+0.23, +0.02, +1.45, -0.17, +0.04, +0.52, -0.12, +0.51, +0.37, +4.20, +0.82, +0.08, +0.39, -0.97, +0.19, +0.13, -0.15, -0.94, +0.15, +0.18, -0.02, +0.30, +0.28, +0.75, -1.26, -0.70, +1.37 : <62>, (49)
-0.47, -0.34, +0.81, -0.13, -0.28, -0.33, -0.14, -0.12, +0.93, +5.85, -1.86, +0.58, +0.64, -2.29, +0.66, +0.57, -1.66, -2.09, +0.02, +0.03, +0.33, +0.77, +1.07, -0.09, -0.74, -0.04, +1.80 : <54>, (55)
-0.63, +0.22, -0.23, -0.14, -0.25, +0.03, -0.60, +0.86, -0.46, +0.62, +0.29, -0.59, +0.60, -0.25, +1.06, +0.44, +1.34, -0.14, -0.37, -0.18, -1.89, -0.03, -0.77, -0.43, +0.83, +0.36, -0.30 : <54>, (49)
+0.58, +0.13, +0.41, +0.14, -0.75, +0.63, -0.14, -0.23, -0.93, +4.18, -0.96, +0.00, -0.57, -1.26, +0.83, +0.58, +0.27, -0.11, +0.09, +0.68, -0.50, +0.20, +1.19, +0.13, -0.30, -0.20, +2.25 : <62>, (51)
-0.06, -0.45, +0.17, -0.23, -0.46, +0.97, +0.17, -0.53, +0.66, +3.89, -1.28, +0.02, +0.32, +0.29, -1.77, +0.25, -3.22, -0.97, +0.45, +0.01, -0.59, +0.48, -0.20, +0.85, -1.52, -0.20, +1.37 : <57>, (49)
-0.94, +0.24, -0.36, +0.32, +0.34, -0.30, +0.22, +0.02, -0.32, +1.75, -0.43, +0.37, +0.46, -2.34, +0.88, +0.25, +1.44, -0.08, -0.23, -0.34, +0.71, +0.19, -0.18, +0.12, -0.04, +0.08, -2.14 : <54>, (49)
-0.14, -0.82, +1.35, +0.54, +0.77, -0.82, -0.93, -1.74, +0.35, +6.05, -1.64, +1.63, +0.57, -2.90, -0.72, -0.34, -2.53, -0.11, +0.19, +0.82, -2.45, +0.64, +1.98, +1.54, -0.80, -0.71, +3.47 : <62>, (55)
-0.72, +0.06, +0.18, +0.55, -0.53, -0.58, -0.52, -0.25, +0.66, +5.76, -1.03, +0.25, +1.87, -3.06, +0.29, +0.09, -3.62, -1.01, +0.47, +0.68, -1.59, +1.47, +1.44, +0.61, -0.71, -0.46, +0.79 : <54>, (49)
+0.47, -0.74, +0.56, -0.44, -0.40, +0.82, -0.18, -1.35, +0.91, +3.78, -0.86, -0.03, +0.26, +1.29, -0.77, +0.04, -1.48, -0.48, +0.19, +0.18, -0.27, +0.55, +0.51, +0.39, -0.52, -1.51, +1.55 : <57>, (51)
+0.01, +0.15, +0.18, +0.19, +0.01, +0.59, +0.13, -0.50, -0.75, +3.60, -0.58, +0.11, +0.63, -0.24, +0.95, +0.64, -0.13, -0.94, +0.44, +0.83, -0.07, -0.10, +1.20, +0.39, -0.38, +0.26, +1.31 : <62>, (51)
+0.39, -0.15, +1.15, -0.31, -0.17, +0.01, -0.32, -0.77, -1.81, +4.16, -0.78, +0.23, +1.13, -0.44, -0.61, +0.89, -1.36, -1.12, +0.29, -1.03, -0.77, -0.37, +1.89, +0.05, -1.39, -0.39, +1.32 : <62>, (51)
-0.28, -0.33, +0.60, -0.34, +0.03, +0.04, -0.35, +0.25, -0.36, +4.06, -0.17, +0.86, +0.08, -1.25, -0.13, +1.08, -2.00, -0.30, +0.44, -0.31, -0.95, +0.28, +1.32, +0.17, -0.72, -0.10, +0.82 : <62>, (46)
-0.81, +0.00, +1.08, +0.72, +0.20, -0.07, -0.27, -0.60, -1.55, +4.31, -1.38, +1.29, +0.46, -2.77, +0.02, -0.36, -2.35, -0.43, -0.08, +0.81, -0.56, +0.35, +1.99, +0.43, -0.87, +0.03, +2.33 : <62>, (51)
-0.10, +0.24, +0.67, +0.62, +0.39, +0.63, -0.24, -0.44, -0.58, +4.18, -0.98, +0.40, +0.16, -0.39, -0.40, -0.17, -0.98, +0.23, +0.53, -0.46, -0.94, +0.59, +1.15, -0.04, -0.76, +1.01, +0.85 : <62>, (51)
-0.66, -1.24, +0.56, +0.31, -1.41, +0.83, -0.44, +0.39, -0.99, +3.67, -0.75, +0.83, +1.92, -2.38, -0.68, +0.41, +0.48, -0.62, -0.02, +0.15, -0.82, +0.05, +0.95, +0.69, -2.01, -0.01, +1.57 : <62>, (51)
-0.07, -0.20, -1.05, -0.53, -0.21, -0.30, -0.19, -0.78, -0.40, +4.83, -2.07, -0.66, +1.34, -0.07, +0.07, +0.81, -1.21, -1.85, +0.78, +0.97, -1.26, +0.20, +1.00, +0.62, +1.06, -1.06, +2.76 : <62>, (51)
